Below are the code and all the weights of a small trained network. Each question names an input and a target symbol and asks about switching units off, where a switched-off unit gives its printed mean instead of its output.

import numpy as np


def w(rows, s, z=0):
    codes = np.array(rows[::2]) - 128.0
    scale = np.full(codes.shape[1], s)
    scale[-1] = z or s
    return codes * scale


def norm(h):
    return h / np.sqrt((h * h).mean(-1, keepdims=True) + 1e-5)


def f(y):
    return np.maximum(y, 0)


def softmax(a):
    e = np.exp(a - a.max(-1, keepdims=True))
    return e / e.sum(-1, keepdims=True)


def log_softmax(a):
    a = a - a.max(-1, keepdims=True)
    return a - np.log(np.exp(a).sum(-1, keepdims=True))


def net(x, mask):
    ids = ['ΓΘΛΣεζημξτφω'.index(c) for c in x.split()]
    T = len(ids)
    res = E[ids] + P[:T]
    u = 0
    for l in range(3):
        q, k, v = (norm(res) @ M[l].T for M in (Q, K, V))
        z = softmax(np.where(np.tri(T) > 0, q @ k.T / 3**0.5, -1e9)) @ v
        res = res + np.where(mask[u], z, O[l][:, -1]) @ O[l][:, :-1]
        u += 1
        y = f(norm(res) @ A[l][:, :-1].T + A[l][:, -1])
        res = res + np.where(mask[u : u + 4], y, B[l][:, -1]) @ B[l][:, :-1]
        u += 4
    return log_softmax(norm(res)[-1] @ U[:, :-1].T + U[:, -1])


Q, K, V, O, A, B = {}, {}, {}, {}, {}, {}
E = w([
[103,185,1,168],'Γ',
[161,149,142,184],'Θ',
[106,27,160,215],'Λ',
[89,197,154,88],'Σ',
[103,128,26,65],'ε',
[117,93,132,153],'ζ',
[125,94,144,150],'η',
[153,103,130,135],'μ',
[123,94,142,148],'ξ',
[165,122,110,124],'τ',
[125,67,115,94],'φ',
[164,98,88,140],'ω',
],0.027)
P = w([
[254,66,115,150],'0',
[211,86,100,137],'1',
[186,98,83,128],'2',
[174,105,93,125],'3',
[163,126,86,123],'4',
[137,130,85,118],'5',
[136,136,81,123],'6',
[137,138,91,119],'7',
[120,146,95,118],'8',
[134,156,106,112],'9',
[123,147,109,121],'10',
[139,152,122,118],'11',
[138,139,104,126],'12',
],0.0068)
Q[0] = w([
[184,80,128,121],'L0H0',
[203,106,94,161],'L0H0',
[9,196,165,110],'L0H0',
],0.013)
K[0] = w([
[8,254,147,41],'L0H0',
[57,228,217,140],'L0H0',
[208,63,25,141],'L0H0',
],0.0099)
V[0] = w([
[177,3,154,42],'L0H0',
[143,161,218,113],'L0H0',
[102,174,154,45],'L0H0',
],0.0067)
O[0] = w([
[209,150,88,69,226],'L0H0',
[76,152,255,109,4],'L0H0',
[62,201,85,53,29],'L0H0',
],0.0083,0.0014)
A[0] = w([
[112,114,69,90,160],'L0N0',
[136,111,162,1,3],'L0N1',
[87,130,206,85,243],'L0N2',
[141,69,153,201,188],'L0N3',
],0.0093,0.0031)
B[0] = w([
[68,142,181,97,220],'L0N0',
[33,103,27,226,169],'L0N1',
[151,252,32,181,194],'L0N2',
[81,254,85,185,254],'L0N3',
],0.0065,0.0052)
Q[1] = w([
[104,147,84,36],'L1H0',
[16,106,108,127],'L1H0',
[172,119,254,10],'L1H0',
],0.0074)
K[1] = w([
[152,131,80,140],'L1H0',
[124,181,113,89],'L1H0',
[251,107,107,149],'L1H0',
],0.014)
V[1] = w([
[104,39,114,147],'L1H0',
[87,2,143,87],'L1H0',
[147,122,204,132],'L1H0',
],0.0086)
O[1] = w([
[55,101,134,132,158],'L1H0',
[56,2,64,140,65],'L1H0',
[141,100,77,184,3],'L1H0',
],0.012,0.0043)
A[1] = w([
[142,143,6,150,105],'L1N0',
[146,2,73,88,94],'L1N1',
[245,118,38,70,4],'L1N2',
[116,89,98,207,197],'L1N3',
],0.0081,0.0035)
B[1] = w([
[3,157,205,158,252],'L1N0',
[80,154,234,100,231],'L1N1',
[5,85,178,195,220],'L1N2',
[190,139,253,122,245],'L1N3',
],0.0069,0.0044)
Q[2] = w([
[194,97,116,128],'L2H0',
[108,254,124,121],'L2H0',
[135,83,182,124],'L2H0',
],0.013)
K[2] = w([
[156,94,168,253],'L2H0',
[85,225,150,79],'L2H0',
[118,67,112,153],'L2H0',
],0.014)
V[2] = w([
[151,93,170,92],'L2H0',
[103,124,5,157],'L2H0',
[167,54,123,177],'L2H0',
],0.012)
O[2] = w([
[202,139,159,62,96],'L2H0',
[37,220,60,154,84],'L2H0',
[103,131,10,184,2],'L2H0',
],0.013,0.0052)
A[2] = w([
[108,74,216,50,181],'L2N0',
[223,90,33,162,26],'L2N1',
[117,184,55,2,4],'L2N2',
[77,8,98,36,173],'L2N3',
],0.009,0.002)
B[2] = w([
[119,89,184,122,254],'L2N0',
[86,163,86,40,156],'L2N1',
[108,178,80,148,155],'L2N2',
[182,153,251,125,186],'L2N3',
],0.015,0.0075)
U = w([
[44,179,96,194,137],'Γ',
[134,115,116,153,68],'Θ',
[94,102,87,134,224],'Λ',
[154,149,107,134,150],'Σ',
[113,133,84,99,254],'ε',
[83,72,131,209,250],'ζ',
[180,192,145,226,32],'η',
[138,137,104,118,188],'μ',
[153,142,116,131,146],'ξ',
[157,177,141,92,77],'τ',
[7,128,138,79,165],'φ',
[119,17,191,72,80],'ω',
],0.013,0.0027)

Each question gives the input, a string of symbols that net reads in full, and the target symbol t.
The units are the heads (3 rows each of Q, K, V and O) and the neurons (one row each of A and B). Each row of codes is followed by its name. A weight is (code - 128) times the scale printed after its matrix; where a second scale follows, it is the last column's (O, A, B and U).
mask holds one flag per unit, layer by layer, with each layer's heads first. A switched-off unit (its flag False) gives its mean, the last column of its rows in O or B, instead of its output. The means were averaged over made-up inputs and are rounded, as every weight is.
A unit's drop is (log p(t) with every unit on - log p(t) with that unit switched off) / (log p(t) with every unit on - log p(t) with every unit switched off).
The circuit of an input: a set's keep is (log p(t) with only the set's units on - log p(t) with every unit switched off) / (log p(t) with every unit on - log p(t) with every unit switched off). Starting from the 12 units with the biggest drops (on a tie, the unit counted first), units are removed one at a time, each time the one whose removal leaves the highest keep (on an exact tie, the one counted first), for as long as the keep stays at least 0.8.
units of the circuit, in order: the units of the circuit, biggest drop first
top k neurons: the k neurons with the biggest drops, biggest first
k most important neurons of layer l: the k neurons of layer l with the biggest drops, biggest first
input Σ φ Γ, target φ: units of the circuit, in order => [L0H0, L2H0, L0N2]
input Λ ξ η Θ Θ ε ε ω, target φ: units of the circuit, in order => [L2H0]
input ω τ Λ ω ζ Θ ξ ω τ ω, target η: units of the circuit, in order => [L0H0, L0N3, L1H0, L2N0]
input ω μ φ Γ φ ζ ω Σ ξ φ Γ, target φ: 2 most important neurons of layer 0 => [L0N3, L0N0]
input Γ φ μ Λ ξ Γ ε η Γ η ξ ζ, target Γ: units of the circuit, in order => [L2H0, L0H0]
input Θ φ Λ ω η, target ζ: units of the circuit, in order => [L1H0, L0H0, L2H0]
input ξ φ Λ μ, target ζ: units of the circuit, in order => [L1H0, L2H0]
input ζ Σ φ ω τ μ ε Λ η ω τ Γ, target ω: units of the circuit, in order => [L2H0, L0N3]
input ε Θ ω φ Λ Θ μ, target η: units of the circuit, in order => [L0H0, L0N3, L2N0, L1H0]
input Σ η Λ ω ω ω ζ ω ξ φ ω Θ, target ω: 2 most important neurons of layer 0 => [L0N3, L0N0]
input ζ φ η η τ, target ω: 3 most important neurons of layer 1 => [L1N1, L1N2, L1N0]
input Θ Θ ξ φ ξ ζ ω ξ Γ τ ξ, target η: units of the circuit, in order => [L0N3, L0H0, L1H0, L2N0]
input τ φ η φ τ Θ Θ ζ, target η: 2 most important neurons of layer 0 => [L0N3, L0N0]
input τ μ Λ ω η, target ζ: units of the circuit, in order => [L1H0, L0H0, L2H0, L1N3]
input η Σ μ μ ω Γ, target ω: top 3 neurons => [L0N3, L0N0, L0N2]
input ε φ φ Λ ω ε τ φ Λ Σ μ φ, target φ: units of the circuit, in order => [L0H0]
input ξ τ ζ Γ μ, target Γ: units of the circuit, in order => [L0H0, L2H0]
input Λ ζ μ, target ζ: 2 most important neurons of layer 0 => [L0N3, L0N2]
input τ φ φ φ Θ μ η ζ Λ ω Γ τ, target Γ: 2 most important neurons of layer 2 => [L2N3, L2N0]
input τ ξ ε η, target φ: units of the circuit, in order => [L2H0]
input η Σ φ, target φ: 2 most important neurons of layer 0 => [L0N1, L0N2]
input Γ Σ τ Λ μ Λ ζ ω ε, target ω: top 2 neurons => [L0N3, L2N0]
input Λ ω Γ ω η η μ η ω τ, target Γ: top 2 neurons => [L0N3, L1N1]
input ξ ξ τ ζ Γ ω μ η, target Γ: top 4 neurons => [L0N3, L1N1, L2N3, L2N0]
input η Γ ω η, target Γ: top 2 neurons => [L0N3, L1N1]
input ε μ μ, target φ: 2 most important neurons of layer 1 => [L1N2, L1N3]
